Here is a tiny trained network, its code and every weight. The questions are about switching its units off for an input and a target symbol, where a switched-off unit gives its printed mean instead of its output.

import numpy as np


def w(rows, s, z=0):
    codes = np.array(rows[::2]) - 128.0
    scale = np.full(codes.shape[1], s)
    scale[-1] = z or s
    return codes * scale


def norm(h):
    return h / np.sqrt((h * h).mean(-1, keepdims=True) + 1e-5)


def f(y):
    return np.maximum(y, 0)


def softmax(a):
    e = np.exp(a - a.max(-1, keepdims=True))
    return e / e.sum(-1, keepdims=True)


def log_softmax(a):
    a = a - a.max(-1, keepdims=True)
    return a - np.log(np.exp(a).sum(-1, keepdims=True))


def net(x, mask):
    ids = ['ΛΞαβγεζθτψ'.index(c) for c in x.split()]
    T = len(ids)
    res = E[ids] + P[:T]
    u = 0
    for l in range(2):
        q, k, v = (norm(res) @ M[l].T for M in (Q, K, V))
        z = softmax(np.where(np.tri(T) > 0, q @ k.T / 2**0.5, -1e9)) @ v
        res = res + np.where(mask[u], z, O[l][:, -1]) @ O[l][:, :-1]
        u += 1
        y = f(norm(res) @ A[l][:, :-1].T + A[l][:, -1])
        res = res + np.where(mask[u : u + 12], y, B[l][:, -1]) @ B[l][:, :-1]
        u += 12
    return log_softmax(norm(res)[-1] @ U[:, :-1].T + U[:, -1])


Q, K, V, O, A, B = {}, {}, {}, {}, {}, {}
E = w([
[147,172,214,161,91,191],'Λ',
[146,197,87,165,110,96],'Ξ',
[254,77,127,106,63,102],'α',
[197,169,76,163,48,123],'β',
[213,149,204,167,97,107],'γ',
[109,121,76,151,200,95],'ε',
[149,135,87,150,149,55],'ζ',
[141,73,91,115,165,230],'θ',
[51,144,77,102,119,96],'τ',
[71,81,164,148,174,118],'ψ',
],0.0056)
P = w([
[98,149,82,252,86,150],'0',
[104,140,83,226,115,131],'1',
[102,138,93,199,124,122],'2',
[109,143,102,173,125,114],'3',
[114,146,111,151,126,107],'4',
[119,152,123,134,127,98],'5',
[125,154,138,117,132,93],'6',
[129,162,152,100,135,91],'7',
[139,171,163,80,142,87],'8',
[146,171,171,59,150,87],'9',
[149,170,176,41,143,85],'10',
],0.0045)
Q[0] = w([
[173,222,78,155,79,2],'L0H0',
[187,123,155,107,86,158],'L0H0',
],0.0093)
K[0] = w([
[124,153,166,2,174,109],'L0H0',
[220,183,99,129,102,86],'L0H0',
],0.0096)
V[0] = w([
[190,151,86,191,146,184],'L0H0',
[111,45,155,126,253,148],'L0H0',
],0.0031)
O[0] = w([
[137,71,255,91,35,92,254],'L0H0',
[155,196,168,216,178,116,85],'L0H0',
],0.0039,0.00071)
A[0] = w([
[75,155,81,149,177,135,95],'L0N0',
[46,144,196,57,153,123,6],'L0N1',
[41,87,85,85,99,90,12],'L0N2',
[45,103,175,151,212,138,142],'L0N3',
[160,184,123,166,88,136,115],'L0N4',
[171,99,142,3,151,179,92],'L0N5',
[95,76,84,108,124,210,78],'L0N6',
[150,137,72,172,221,142,105],'L0N7',
[119,178,147,181,189,169,161],'L0N8',
[104,135,215,138,207,186,202],'L0N9',
[75,3,171,108,118,172,48],'L0N10',
[196,88,169,141,144,236,193],'L0N11',
],0.0041,0.0018)
B[0] = w([
[163,72,66,118,130,151,231],'L0N0',
[178,168,34,50,171,146,158],'L0N1',
[232,199,148,175,179,123,148],'L0N2',
[89,90,79,115,41,75,252],'L0N3',
[82,139,131,132,195,127,214],'L0N4',
[32,175,114,112,208,79,172],'L0N5',
[223,153,19,137,89,180,147],'L0N6',
[86,96,84,109,107,189,244],'L0N7',
[56,70,85,81,148,91,231],'L0N8',
[3,108,78,78,132,55,228],'L0N9',
[110,173,8,169,136,66,159],'L0N10',
[131,215,101,15,85,183,194],'L0N11',
],0.0033,0.0022)
Q[1] = w([
[214,195,36,65,8,60],'L1H0',
[70,192,84,140,158,61],'L1H0',
],0.011)
K[1] = w([
[152,162,172,2,238,84],'L1H0',
[43,88,90,68,186,13],'L1H0',
],0.0076)
V[1] = w([
[78,164,24,86,119,161],'L1H0',
[192,116,84,254,135,136],'L1H0',
],0.0039)
O[1] = w([
[126,116,161,116,64,254,254],'L1H0',
[170,201,157,1,195,120,147],'L1H0',
],0.0046,0.0022)
A[1] = w([
[159,176,176,106,130,182,100],'L1N0',
[89,190,118,134,60,107,85],'L1N1',
[142,61,166,117,79,176,171],'L1N2',
[25,93,170,146,103,179,251],'L1N3',
[39,55,85,253,177,116,194],'L1N4',
[122,139,253,194,157,60,117],'L1N5',
[177,151,214,127,82,105,124],'L1N6',
[193,144,202,178,115,123,107],'L1N7',
[138,149,98,29,98,75,118],'L1N8',
[164,82,147,111,84,142,137],'L1N9',
[61,170,179,42,176,78,74],'L1N10',
[94,165,131,171,173,190,109],'L1N11',
],0.0058,0.003)
B[1] = w([
[107,127,124,176,149,69,145],'L1N0',
[131,74,160,125,130,127,178],'L1N1',
[113,101,195,138,212,88,147],'L1N2',
[169,161,107,159,201,137,223],'L1N3',
[1,67,73,165,113,48,254],'L1N4',
[97,219,141,49,51,117,164],'L1N5',
[78,136,117,104,175,152,180],'L1N6',
[130,207,85,82,102,102,157],'L1N7',
[149,100,134,132,147,172,203],'L1N8',
[66,124,150,105,140,109,145],'L1N9',
[153,133,119,176,86,95,166],'L1N10',
[139,112,123,92,178,133,148],'L1N11',
],0.0068,0.0055)
U = w([
[28,83,68,151,146,66,159],'Λ',
[139,37,189,7,179,96,53],'Ξ',
[160,81,125,113,65,138,116],'α',
[105,75,207,92,84,171,221],'β',
[254,132,103,167,154,56,153],'γ',
[100,253,136,53,102,89,158],'ε',
[159,156,50,68,194,233,183],'ζ',
[102,179,222,175,242,126,67],'θ',
[127,134,167,207,85,218,198],'τ',
[129,167,104,178,33,145,6],'ψ',
],0.011,0.002)

Each question gives the input, a string of symbols that net reads in full, and the target symbol t.
The units are the heads (2 rows each of Q, K, V and O) and the neurons (one row each of A and B). Each row of codes is followed by its name. A weight is (code - 128) times the scale printed after its matrix; where a second scale follows, it is the last column's (O, A, B and U).
mask holds one flag per unit, layer by layer, with each layer's heads first. A switched-off unit (its flag False) gives its mean, the last column of its rows in O or B, instead of its output. The means were averaged over made-up inputs and are rounded, as every weight is.
A unit's drop is (log p(t) with every unit on - log p(t) with that unit switched off) / (log p(t) with every unit on - log p(t) with every unit switched off).
The circuit of an input: a set's keep is (log p(t) with only the set's units on - log p(t) with every unit switched off) / (log p(t) with every unit on - log p(t) with every unit switched off). Starting from the 12 units with the biggest drops (on a tie, the unit counted first), units are removed one at a time, each time the one whose removal leaves the highest keep (on an exact tie, the one counted first), for as long as the keep stays at least 0.8.
circuit, biggest first: the units of the circuit, biggest drop first
unit that matters most: the unit with the biggest drop
k most important neurons: the k neurons with the biggest drops, biggest first
top k neurons in layer l: the k neurons of layer l with the biggest drops, biggest first
input τ ε ζ, target ζ: unit that matters most : L1H0
input ψ ζ β, target ζ: circuit, biggest first : L1H0, L1N4
input ψ ε ε ψ ζ ε γ ζ Ξ, target γ: 2 most important neurons : L1N4, L1N10
input ψ β γ ε Ξ γ γ α β, target α: 2 most important neurons : L1N3, L1N4
input Λ ψ τ Ξ ε β, target ε: top 3 neurons in layer 0 : L0N9, L0N8, L0N3
input Λ ε β Ξ θ τ β ε ζ ζ β, target ζ: circuit, biggest first : L1N4, L1N8
input ε Ξ β ε Λ τ α ε ψ Λ θ, target ζ: 3 most important neurons : L1N4, L0N5, L0N11
input Ξ τ θ ψ β Ξ ψ ε τ α ζ, target ζ: circuit, biggest first : L1N4, L1N8
input ψ Λ ε Ξ, target θ: 4 most important neurons : L1N4, L0N3, L1N5, L1N1
input γ β Λ Ξ ζ ε α ζ, target γ: 3 most important neurons : L1N4, L0N9, L0N8
input β γ ε γ ε γ β Ξ θ β, target θ: 3 most important neurons : L1N2, L1N4, L0N5
input τ ψ ζ ζ ε τ θ θ β, target θ: 2 most important neurons : L1N2, L1N4
input ε ψ β, target ψ: 3 most important neurons : L1N4, L1N3, L1N5
input β ε ψ β β, target β: 2 most important neurons : L1N4, L1N3
input Ξ γ α ζ ζ θ Ξ, target ε: circuit, biggest first : L1N4
input Λ β β Ξ, target Ξ: top 3 neurons in layer 1 : L1N1, L1N4, L1N3
input τ ε α α β, target α: 2 most important neurons : L1N4, L1N3
input θ τ Ξ, target ζ: 2 most important neurons : L1N4, L0N2
input ζ ε γ β, target γ: top 2 neurons in layer 1 : L1N4, L1N5
input ψ ε β τ γ Ξ Λ Ξ, target τ: unit that matters most : L0H0
input ε τ ζ Λ γ ε ζ γ θ β ζ, target ε: top 3 neurons in layer 1 : L1N5, L1N4, L1N3
input τ Λ Ξ ζ ε β, target ε: top 4 neurons in layer 1 : L1N4, L1N3, L1N0, L1N7
input γ ψ ζ α ψ ε τ β, target τ: 3 most important neurons : L1N4, L1N3, L1N5
input ψ ζ Ξ β ε γ τ, target ζ: 2 most important neurons : L1N4, L0N2
input ψ ε ε β β ψ γ γ Ξ, target β: top 4 neurons in layer 1 : L1N1, L1N3, L1N4, L1N10
input ε ε ψ ε ψ ψ Λ, target θ: 2 most important neurons : L1N4, L0N9
input Λ τ ψ Ξ θ ε β ε ψ β, target ψ: top 3 neurons in layer 0 : L0N1, L0N9, L0N3
